[ -8  -3   2  -9  18   1  17 -16   7   0 -20  -6  27  13   4   8   5 -27
  15 -13  -2   6   8   7  -7   8 -25  10   0   8 -26  44]
K_222
[-51 -33 -36   4 -62  57  36 -23  16  -8  -7 -18  16  24  -2  24  25 -90
 -29 -59 -16  26  28 -18  32  11   4  20   9  37  -2   9]
K_321
[ 11 -21  31 -11 -15   6 -20 -52  20   0 -21   8 -18   5  43  -5 -58  14
  -6  15   6  14  25  -4 -22  -9 -10  20 -22  -2  33  19]
K_99
[ -3  12  -3 -21  10 -22  12   7 -21  -5  15  -9 -37   8  18   3 -28  11
  14  13  11  21   9   8   7  23   3   1   3 -17  10  -1]
K_451
[-58 -48 -57 -64 -71  76   3 -18   1 -51 -28  19  -7 -29 -69  -6  -2 -10
 -21 -15  20  24  45 -36  18  20 -29  -4  11  39 -15 -45]
K_781
[-10   3  -8 -23 -15  19   3  -4  -2 -21   5  20 -16  -8  12  23  -9   3
   5  14  -1  22  11 -22   9  31   9  -9  -7  -5  -6   6]
K_99
[-15  82  -1 -14  -1  23  20  13 -21  18 -10  19 -27  10  21  29  13 -38
  39  22   4  23  12 -34   4  38 -15 -17  20  -2   9  60]
K_222
[ -8  -9  17   9   4  -5 -11 -11  15 -16  -6   1  -7  14  -1  -5  22 -15
 -10  -5  -5  -7  15 -13 -11  -4  10  -2 -22  18   3  -7]
K_335
[ 11   4 -16  12  -5   0   9  -8 -20  -5  15   4  -7   6  24   2 -23  -3
  15  -9  -8   1 -13  21   8  17  -6   4  14   6 -17  -6]
K_222
[-39  30  50 -37  35  39  38  -9  46 -29 -25  -4  21 -27  -7  27  13   4
 -31  27 -12  17   1  38  12  94  21 -47 -33  37 -41  42]
K_335
[-16   6  21   1   9   0 -15  -5  11  -1  -6   1  -5  -2  37   6   2 -20
  -2 -10  -9   2  -3 -12  -5  11  12  -7 -24  12  -9  -5]
K_222
[-31 -49  30 -33  15  10  13   5  30  23  -9 -23  16  32 -16   3 -40 -21
   3  -4 -26  17   9   5  19 -30   6  -5 -38  30 -20 -17]
K_213
[ 63 -30 -41  76 -19   4 -45 -27 -30 -12   6   7 -23  -2  30  -9 -56  17
  18   2  -5  17  16  -1 -13 -17 -21  30  36 -14  44  41]
K_99
[  7 -22 -11 -22  -2  -1   8  -4 -11 -25  15  -7  -2  -2  -7  12  -9   5
   2 -10   3   1   2  34  30  -5 -21   0  14   5 -19   8]
K_213
[ -4   7 -16 -36 -16   6   6   4  -5  -2   2   4   6   1  19   9   9  -6
   3  -4   3  13  12  -7  11  17  15 -12   0   0   5   1]
K_585
[  1 -25  54 -11  83   1  11  11  48 -12 -41   8  39  -5  10  -8   5  76
   4  33  -1  76  20 -56 -68   8  20  12 -45   2 -25   4]
K_537
[ 29  -5  -6  26   8 -16  -1 -60 -27 -34   8  28 -25   2 -18 -15  -4  44
  28  25  49 -51  -2 -18 -63  21 -50  85  22 -31  16  -2]
K_99
[-17  -3  23   7  -5 -11 -13  -7   0   3  10  -1 -12   4   0  11  28   5
 -18  -5   1 -25  -5  -2 -27 -17   2   7   6   9  14  -9]
K_191
[  2 -24  11   2  -1 -14  -7  -8   4 -15   4   6  -1   0  15  12   4 -10
  -4  -6   1   5  11  -4   6 -13  -2   2 -16   9   1 -16]
K_213
[ -2 -11  22   2   1   5   0  -4  15   9  -2  -8 -21  28   3  -4   4 -28
 -11 -14  -4   7  11   5   3   9   6  11  14  12  -7 -13]
K_321
[-34  20 -15 -55 -17   7 -33  -6  11  17   3 -41  48  20  55  33 -65  -5
  -7  19 -35  -8 -10  18  43  30  53 -67 -41  30  -8  60]
K_585
[ 24 -47 -45  11 -10  17   9  -5 -31  31  -1   3  19  48  12   2 -25   3
  10 -51 -15  48  28   9  32  24  15  29 -20  18   0  10]
K_781
[  0 -13  22   7  -7   6  -3  -4  11   5  -2  -4 -30  28   9  -4   3 -23
 -12 -10  -6  10  10   0  -5  -9   2  10  13  11  -4 -12]
K_321
[  1 -62 -13  10 -18  16 -54  49 -30 -32  51 -34 -92  -1 -32 -19  -8  97
   4  47  21 -57 -31  16 -16  11 -22  -5  56 -29 -51 -14]
K_191
[ 36  22 -25  65   8 -30 -19 -12 -15  16  -5  29  -8  23   1   9 -15 -42
  39  13   0  -5  -6 -40 -18  -3   7  -3 -10  -4  40   6]
K_99
[ 16  -4 -49  -7   3 -33  -6  -2 -29  11  -7 -16   6  13  -6   5  20 -45
  21 -61  -3  10  24  -6  49 -17  -1   0  23  -4  48  18]
K_451
[ -4 -14  12  23   4   5  13 -21 -11  -1  20  32  -1   6  34   7 -15  29
  -4   6  -6  38  18 -57 -35  -7  19  55 -43  10  10 -53]
K_213
[-12 -12  -4   0  20  -8 -16 -10   5 -30   4  -1  15  -9   1   7  -7  -5
  -2  -5  -1   1   8 -10   9  17  -3   4 -20  20  -4   0]
K_213
[ 21  -7 -20   7  -1   9   2  -6 -12   4   4  -9   1 -13  11  10 -18  -4
   7 -12 -16   3 -15  30  19  12  -3 -18  20  16 -26   2]
K_222
[ 14   2 -11  -1   3 -16  12   6 -15   8   7 -33 -14   6  32  -4  -2  22
 -11   5   6  14   0  10  25   7  -3   0  -4 -19 -18  12]
K_568
[ -6 -19  -8  -7 -29 -29 -36 -36  -4  -7  37 -23 -13 -12  26   0 -16  16
 -23  -8  19 -59  -8   3   4   4   7  18  12 -12  17 -31]
K_191
[ 63  45 -45  56  51 -57 -38 -36 -42   4  14  19 -12 -21  46 -15 -43  11
  23   4  -5   1 -45  -5  12 -42   8  15 -26 -24  35  34]
K_781
[ 31  -4  -6   5  -3  -5  -8   0 -18   4   5 -15 -12  21  -1   8  -9  20
   9   8  13  -4   8  26  -5  21  -9  -2  16   4  -4 -11]
K_537
[-12  18  -5 -21  37   2  25  47  -6   7  -1 -28  21   5 -29  -6 -25  -5
 -11  -6 -52  65   5  54  42 -12   5 -39  20  37 -30  -8]
K_568
[-32  -8  40  -4   6 -23 -18  10   5 -11  -9  -4  -7  13   1   9   8  -8
  -6   2   5  -2  19  -1 -19   0  16  -8   5  -1  20 -24]
K_451
[ 79 -26 -24  87 -27 -15 -45 -55 -46  29  -6 -13   5 -29  20  -6  19  62
 -41   3  23 -69 -19  32  13 -49   0  -3  44 -58  -1   2]
K_568
[ -1 -23   1  -6  -4 -15   4  -8   2   3  10  -5  -8   2   0   2  11   5
 -14 -13  -7  -3  -6  12  -2 -26  -2  -3   3   7  -3  -9]
K_191
[-10  -1  26   2  -1  -1  -2  -3  15   6   2  -7 -23  34   9  -5  -6 -37
  -4  -8  -6   6  13   0   4  14   6  12  13  18   3 -14]
K_321
[-24   6 -17 -51 -12  -8  13 -13   1 -10   7  -1   6  -7  -1  14  12  -5
 -10 -10  -9  10   3  -8  17   1  -3 -17  -2  25   0   3]
K_191
[ -6  14  -8  -9  11   5  11  -5   7 -25   0   2  30   1  -9   0 -12  -8
  -8   6   8   1   8  -5  -2  20   8 -17 -23  15   2  -8]
K_24
[-27   3 -18  -8 -66  67 -57 -16 -37 -22   5  -8 -24 -11  29  23   2  20
 -51  -8 -17  11  39  26 -35 -16 -11   1   8  40  18  30]
K_585
[  1   2   1 -25  -1   1   1 -10  10 -13  -3  -5 -14  -2   7  -3   7 -11
  -3  -2  -6  10  17 -12  25  25  11 -17 -18  22   2  -4]
K_335
[ -4   3  31   3   2  -6  -9 -10   8   8   5   0 -24  35  20   0  11 -16
 -12 -11   1  -1  13  -6  -8  21  14  20   3  10   0 -20]
K_321
[ -4 -42  -5 -12  35  -2  38 -13  17 -34 -29   5  46 -45 -23 -16  -3  13
  43  25  -3   1 -45 -47  35   9   2   7  -4  -7 -21  16]
K_781
[ -2   6 -38 -22   4  -3  -9  -2  -4 -17  -5  -4  18  -6  -2  -6  -5  -8
  13  -1   2   7  11 -13  -1  17  -3  -4   5  12   8  15]
K_585
[  6  10 -22  13  17  -1 -15   4  -9   3  -4   3 -10  -2  -9   2 -26 -11
  16   8   7   7  -5  -5  10  27   9  -6 -10   4   5   7]
K_781
[-53  21 -16  -9   0  54  95  21  24 -33   5   3  17  34 -46 -17 -86 -33
  22  14 -14  80   8 -17 -39 -18 -18  29   6  46  31 -18]
K_24
[ 47 -41   7  41 -14 -20 -58   7 -14  52  15  -1  16   3 -18   7 -17  53
 -10  23 -21 -39 -16   7  -4 -77  43 -44  61 -24  -5 -39]
K_191
[ -6  10  -5   5  24 -18  -6   9 -17  -8   6  -6  -8  -3  -8   5 -27  13
   8  15  -7  16   3  10  -5  10  11 -11  13   1  10  -8]
K_451
[ 22  -1 -34  -4  25 -21 -28  -8 -13 -13   6 -18 -15   6 -23 -27  -4   7
  36  12  10 -30   7 -35  21  18 -14  10  11  -6   4  19]
K_335
[-46  -1  20 -23  -8   9  36  -9  12 -16  -8  13  20   6 -10  18  57  35
  10   1   8 -31 -25 -59 -11  54  18   5  -5  22  12  -3]
K_191
[-73 -16  63 -88  10  17  32  61  44 -48  19   7  -8 -13  -6  -4  50   6
 -10 -22  12  23  13 -17   0  19  36  23  25 -30 -13 -64]
K_585
[-65  29  33 -50   2  46  86   1  29 -18  -4  15   0  -4  14  27  52 -17
   1 -45  20   0 -18  -6  27 112  21  18  -9   6 -12 -12]
K_222
[-23  12  -3 -26   9  -9  14  11  -8 -16   0  -1 -12  -5   1   9 -15   2
   9  10  -1  28   9  -6  13  30  12 -20   4   2   9  -4]
K_451
[-14  17 -43 -16 -35 -28  17 -15 -41 -23  56   5 -22  39 -11   7  18 -10
  -6 -50  21 -36   3  39   6   6 -25  43  41  -3  14 -21]
K_191
[-39   9  65 -34 -21  40  -6  22  40   0 -25   4 -28 -29  23  40  34   5
 -28  51  13  27  19 -55 -25  21  40 -53 -32   4 -11 -43]
K_537
[  6  34 -46  18  49 -42  68   1 -22 -46  28 -10  45  46 -58 -12  -9 -54
  38 -47   3 -11 -21 114 -18  51 -53  56  47  38   1  20]
K_585
[-20  34  -5   6  -7  -6  32 -13  -6  -6  26  22 -24  19   2 -10 -29   2
  12   8  17  16  11 -27 -37  20 -14  49  25   3  46 -20]
K_191
[ -7   5 -13   2   8  -4   0   6  -5  -1  -6 -25  10  -8   5  -5   0   8
 -18   9  -4  18  10  -7  16   2   1 -10   2  -3 -16   4]
K_568
[  -6   51  -18 -102    0    5  -17  -35   -6  -46   -5   -9  -53  -25
   11    7   30   21  -20    9   41  -10   38   12   30   75  -36  -27
  -23    8  -19   60]
K_335
[  5  28 -29   7  12  10  21  -3  -9 -11   4   1  28  11  -9  -3 -31 -32
   6   1  -2  22  18  -2   8  18  -3  -6 -12  22  20  10]
K_24
[ -8   5 -22   9   5  10 -12 -12  -3 -26   1  19 -12  -5 -13   2 -22 -16
  15  11   3  13  15 -23  -6  23 -13   9   3  -3   8  14]
K_99
[ 59 -32  -1  26  31 -37  -7 -12 -12  23  11  12 -53  40  26 -53  -9  16
  20 -10  14   5  16 -18  14 -14   2  36 -30 -40   3 -22]
K_335
[-44  -8  73   6  74  20  29  35  53  -9 -55  27  63 -56 -12   1  17   9
  -8  -5 -61  73 -20 -32  29 -22  76 -55   3  11  22  -9]
K_451
[ -24  -32   44  -19   32  -61   50   18  -14  -24   17   27  -33   44
  -41  -36   43    1   38  -18   29    1   11  -37  -57  -41  -21   93
   16  -27   14 -110]
K_451
[-20 -38  -1 -60 -21   5 -37 -32  19 -12 -15 -25   1  -5 -12  14   3  -1
 -19 -17  32 -43  33  -6  24  29 -14 -14 -20  17  -6  -6]
K_213
[ 31   5 -52  -4 -33  24 -39 -37 -72 -12  38  40 -48 -32  60  37  47  69
 -24   3   7 -21 -12 -29  44  29  30 -10 -36 -52 -38  21]
K_99
[ -8  24 -27 -43 -36   6  53  24 -17  16   2  -8  22  21 -11   7 -21 -13
   4  -9 -19  59  23   5  48 -47   3 -18  64  -4   7 -15]
K_568
[-22   8  16   3  -5  -4   0   8 -12   4  -2 -21  -5  14  16   1  20   4
 -19  13   0   1  13 -10   0   1  -2   5  -7  -5 -14  -3]
K_568
[-15  -2 -42 -98 -40   5  16 -49  22   6 -30   5  59  22 -16  62  38 -30
 -22 -72   1  16  35 -12  20 -26  18 -30 -23  23   7  23]
K_99
[-29  11  15 -12 -11  13  -4   8  -4   9 -13 -16  -5   3  29   0  16  14
 -28  10  -7  16  11 -23  19 -17  13 -15 -14 -11  -8   8]
K_568
[-82  19  56 -35  24  40  11   5  35 -18 -25  27   5 -31  16 -22   0 -30
  15  13  -9  13   9 -77  27  39  13   7 -11  -2   3 -13]
K_222
[-19   6  29   5  16 -15  -3   8  -5   0  -1  -6 -17   4   8  10 -12  -6
  -1  11  -4  13   9  10 -12   9  13  -7   1  -1  15  -9]
K_451
